Below are the code and all the weights of a small trained network. Each question names an input and a target symbol and asks about switching units off, where a switched-off unit gives its printed mean instead of its output.

import numpy as np


def w(rows, s, z=0):
    codes = np.array(rows[::2]) - 128.0
    scale = np.full(codes.shape[1], s)
    scale[-1] = z or s
    return codes * scale


def norm(h):
    return h / np.sqrt((h * h).mean(-1, keepdims=True) + 1e-5)


def softmax(a):
    e = np.exp(a - a.max(-1, keepdims=True))
    return e / e.sum(-1, keepdims=True)


def log_softmax(a):
    a = a - a.max(-1, keepdims=True)
    return a - np.log(np.exp(a).sum(-1, keepdims=True))


def net(x, mask):
    ids = ['ΔΣαγηπτ'.index(c) for c in x.split()]
    T = len(ids)
    res = E[ids] + P[:T]
    u = 0
    for l in range(3):
        r = norm(res)
        for j in range(3):
            rows = slice(2 * j, 2 * j + 2)
            q, k, v = (r @ M[l][rows].T for M in (Q, K, V))
            z = softmax(np.where(np.tri(T) > 0, q @ k.T / 2**0.5, -1e9)) @ v
            o = O[l][rows]
            res = res + np.where(mask[u + j], z, o[:, -1]) @ o[:, :-1]
        u += 3
    return log_softmax(norm(res)[-1] @ U[:, :-1].T + U[:, -1])


Q, K, V, O = {}, {}, {}, {}
E = w([
[131,151,68],'Δ',
[1,88,174],'Σ',
[130,153,65],'α',
[127,164,24],'γ',
[91,121,138],'η',
[92,119,143],'π',
[64,78,80],'τ',
],0.005)
P = w([
[89,182,158],'0',
[123,169,114],'1',
[230,3,195],'2',
[130,173,209],'3',
[170,165,45],'4',
[170,71,158],'5',
[140,187,205],'6',
[130,142,70],'7',
[125,60,142],'8',
[109,214,135],'9',
],0.0045)
Q[0] = w([
[253,125,64],'0.h1',
[191,43,100],'0.h1',
[63,135,24],'0.h2',
[153,171,72],'0.h2',
[53,161,207],'0.h3',
[64,164,167],'0.h3',
],0.0082)
K[0] = w([
[148,26,89],'0.h1',
[212,46,68],'0.h1',
[88,2,68],'0.h2',
[203,54,136],'0.h2',
[56,143,222],'0.h3',
[41,152,231],'0.h3',
],0.0058)
V[0] = w([
[73,150,205],'0.h1',
[131,186,68],'0.h1',
[90,19,107],'0.h2',
[144,171,185],'0.h2',
[163,154,2],'0.h3',
[67,167,205],'0.h3',
],0.0036)
O[0] = w([
[237,136,91,114],'0.h1',
[139,249,44,219],'0.h1',
[180,24,176,151],'0.h2',
[90,232,193,66],'0.h2',
[31,58,220,251],'0.h3',
[217,191,1,126],'0.h3',
],0.0029,0.0015)
Q[1] = w([
[45,22,62],'1.h1',
[255,70,110],'1.h1',
[115,156,49],'1.h2',
[208,44,33],'1.h2',
[92,10,247],'1.h3',
[161,118,237],'1.h3',
],0.0037)
K[1] = w([
[2,73,161],'1.h1',
[233,39,128],'1.h1',
[55,123,214],'1.h2',
[129,158,140],'1.h2',
[67,206,129],'1.h3',
[72,185,116],'1.h3',
],0.0062)
V[1] = w([
[218,111,112],'1.h1',
[145,86,71],'1.h1',
[104,203,115],'1.h2',
[143,69,252],'1.h2',
[186,53,100],'1.h3',
[173,116,210],'1.h3',
],0.0031)
O[1] = w([
[107,71,163,80],'1.h1',
[128,108,217,141],'1.h1',
[98,56,154,185],'1.h2',
[110,187,168,5],'1.h2',
[2,153,121,96],'1.h3',
[128,171,132,50],'1.h3',
],0.0037,0.0024)
Q[2] = w([
[180,49,109],'2.h1',
[254,78,213],'2.h1',
[16,127,172],'2.h2',
[168,187,75],'2.h2',
[187,132,248],'2.h3',
[122,240,152],'2.h3',
],0.0068)
K[2] = w([
[156,60,169],'2.h1',
[238,133,200],'2.h1',
[110,59,131],'2.h2',
[70,176,127],'2.h2',
[110,38,85],'2.h3',
[166,111,254],'2.h3',
],0.009)
V[2] = w([
[136,109,4],'2.h1',
[159,47,164],'2.h1',
[88,227,121],'2.h2',
[58,208,58],'2.h2',
[88,124,104],'2.h3',
[131,241,151],'2.h3',
],0.0049)
O[2] = w([
[168,118,106,254],'2.h1',
[74,88,92,90],'2.h1',
[77,97,194,145],'2.h2',
[65,95,136,212],'2.h2',
[95,115,165,158],'2.h3',
[190,254,209,151],'2.h3',
],0.0053,0.0041)
U = w([
[116,146,144,71],'Δ',
[137,84,201,254],'Σ',
[110,155,148,96],'α',
[26,174,80,81],'γ',
[192,146,122,87],'η',
[254,161,112,140],'π',
[122,60,43,149],'τ',
],0.011,0.0057)

Each question gives the input, a string of symbols that net reads in full, and the target symbol t.
The units are the heads (2 rows each of Q, K, V and O). Each row of codes is followed by its name. A weight is (code - 128) times the scale printed after its matrix; where a second scale follows, it is the last column's (O and U).
mask holds one flag per head, layer by layer. A switched-off head (its flag False) gives its mean, the last column of its rows in O, instead of its output. The means were averaged over made-up inputs and are rounded, as every weight is.
A unit's drop is (log p(t) with every unit on - log p(t) with that unit switched off) / (log p(t) with every unit on - log p(t) with every unit switched off).
The circuit of an input: a set's keep is (log p(t) with only the set's units on - log p(t) with every unit switched off) / (log p(t) with every unit on - log p(t) with every unit switched off). Starting from all 9 units, units are removed one at a time, each time the one whose removal leaves the highest keep (on an exact tie, the one counted first), for as long as the keep stays at least 0.8.
circuit, biggest first: the units of the circuit, biggest drop first
unit that matters most: the unit with the biggest drop
which heads matter: for each layer, one digit per head in row order, 1 if its drop is at least 0.15 and else 0, layers parted by /
input π γ α τ π π, target τ: which heads matter	001 / 000 / 111
input π γ γ Σ, target π: circuit, biggest first	2.h2, 0.h3
input π η γ τ Σ π π π π Σ, target π: circuit, biggest first	2.h2, 0.h3, 0.h1
input γ η γ γ, target γ: unit that matters most	2.h2
input Σ π γ α η Σ, target τ: circuit, biggest first	0.h3, 2.h1, 2.h2
input τ α γ γ α Σ τ, target γ: circuit, biggest first	0.h3, 1.h3
input π γ Δ γ γ γ Δ, target γ: which heads matter	011 / 000 / 011
input γ γ Σ γ α γ π, target γ: circuit, biggest first	0.h3, 2.h3, 0.h2
input η γ α γ τ π γ, target γ: which heads matter	001 / 001 / 011
input Σ π Δ τ γ Δ τ τ γ π, target τ: circuit, biggest first	2.h3, 0.h1
input γ Σ Δ γ α, target γ: which heads matter	000 / 001 / 011
input τ γ τ η, target τ: circuit, biggest first	2.h3, 0.h3
input π Σ γ γ Δ γ π γ Σ τ, target π: circuit, biggest first	2.h3, 0.h3
input τ γ α α, target τ: circuit, biggest first	2.h3
input π Σ π γ γ τ γ γ Σ, target τ: circuit, biggest first	0.h3, 2.h2
input Δ π Σ τ γ τ Δ, target τ: which heads matter	001 / 000 / 011
input π η τ τ γ α Δ, target τ: which heads matter	001 / 100 / 001
input Δ Σ π Δ τ π Σ η, target π: which heads matter	000 / 001 / 001
input τ π γ π γ Σ η, target π: which heads matter	111 / 000 / 000
input γ γ α γ Σ γ Δ Δ, target γ: unit that matters most	2.h2
